 278   -33   254  -524  -292   207    26
-269   -60   232  -474  -204   238    26
  56   -28   232  -533  -250   234    26
-556   -58   232  -305     8   204   107
 738   182   158  -208  -227   128    -3
-133  -111   234  -531  -227   244   129
 600    42   223  -381  -265   187   -19
 745   101   117  -194  -227   121    26
 754   278   -12   312    31   -21   -57
 526   123   232  -381  -280   204    21
Rows and columns are numbered from 1.
Give the top-right entry.
A: 26
The entry in row 1 and column 2 -> -33
The entry at row 1, column 1: 278
The entry in row 1 and column 3 -> 254
The entry directly below -3 is 129
Give the entry in row 3 and column 1.
A: 56
Give the entry directly below -524.
A: -474
The entry just right of the smallest entry: -58
The entry in the bottom-left corner -> 526
The entry directly below the smallest entry: 738
Give the bottom-right entry.
A: 21
The entry directly above -531 -> -208
Give the maximum.
A: 754
The entry directly above -204 -> -292
Give the entry just left of 158.
A: 182
Give the entry at row 2, column 1.
A: -269
Give the entry just right of 238.
A: 26
Give the entry just left of -3.
A: 128
The entry just left of 187 is -265
Give the entry directly above 745.
A: 600
The entry directly below -21 is 204
The entry directly above 238 is 207
Give the entry directly above the largest entry.
A: 745
Give the entry directly below 31.
A: -280
Give the entry just left of 238.
A: -204
Give the entry just right of -194.
A: -227

 -51.9    64.3  -178.3  -111.5  -166.1  -180.1  -178.2  -165.7   159.9
 -84.5  -184.4    90.2  -180.9  -198.0  -174.1   -89.2   100.1  -166.8
-173.3   123.7  -183.4    67.6  -114.9  -191.5  -183.0  -189.8   -76.8
The entry just right of the smallest entry?
Answer: -174.1
The bottom entry of the column that holds the largest entry: -76.8
The bottom-left entry?
Answer: -173.3
The smallest entry in the last row?
Answer: -191.5
The 2nd entry, reading row by row: 64.3
The first entry of the smallest entry's row?
Answer: -84.5
The entry just left of the smallest entry: -180.9
The entry just right of -178.3?
Answer: -111.5
The second entry from the end, reading row by row?
Answer: -189.8
The largest entry in the first row?
Answer: 159.9
The first entry, reading row by row: -51.9
The entry just right of 64.3?
Answer: -178.3
The entry directly below the smallest entry: -114.9
The entry directly above the centre entry?
Answer: -166.1
The entry directly below the largest entry?
Answer: -166.8
The 3rd entry from the end, reading row by row is -183.0
The entry just right of -184.4?
Answer: 90.2

X =
[[46 19 71 39 59 54 17 59 70 44 70 28 59]
 [55 70 49 31 33 33 67 49 42 58 44 28 48]
 [51 37 58 59 53 54 44 52 56 48 52 28 54]
 [48 44 80 37 62 31 30 39 16 62 52 28 20]
 [52 46 67 53 45 37 52 47 36 57 48 28 40]
 [51 48 63 24 42 37 45 53 55 55 56 28 50]
 [54 41 55 70 37 50 65 57 60 47 46 28 63]
 [49 57 42 72 83 62 37 34 17 53 43 28 20]
 [48 24 68 47 54 51 29 58 69 45 63 28 62]
 [55 41 65 61 31 42 67 54 55 53 47 28 61]
 [47 59 22 29 72 69 26 54 67 44 62 28 52]]
Counting starts at 1.
Read off the entry in the bottom-left corner.
47
The entry directly above the largest entry is 37
Read off the entry just left of the largest entry.
72
Read off the entry directly above the smallest entry.
56
The entry in row 2 and column 3: 49
Read off the entry just right of the centre entry.
53
Read off the bottom entry of the column that holds the largest entry.
72
Read off the entry just right of the largest entry.
62
Read off the bottom-right entry.
52
The entry in row 1 and column 2 is 19
The entry just left of the smallest entry -> 39
Read off the entry in row 3 and column 1.
51
The entry just right of the smallest entry is 62
Read off the entry directly above the centre entry.
52
The entry in the top-left corner -> 46
The entry in row 2 and column 1: 55
The bottom entry of the column that holds the smallest entry: 67
The top entry of the column that holds the largest entry -> 59
Read off the entry at row 1, column 3.
71
The entry in row 2 and column 2 is 70
Read off the centre entry.
45
Read off the entry in the top-right corner.
59
Read off the entry just left of 36.
47
Read off the entry directly below the largest entry.
54
The top entry of the column that holds the smallest entry is 70

Read these off the row that follows.
1) Which number is the smallest entry?
2) Which number is the first entry from the left?
3) Which number is the third entry from the left?
4) Which number is the entry just right of the smallest entry?
5) Which number is the 3rd entry from the right?
6) Which number is the entry just right of -16?
[-14, 5, -7, 8, 1, -36, 7, -8, 14, -1, -16, 28, 16]
1) -36
2) -14
3) -7
4) 7
5) -16
6) 28
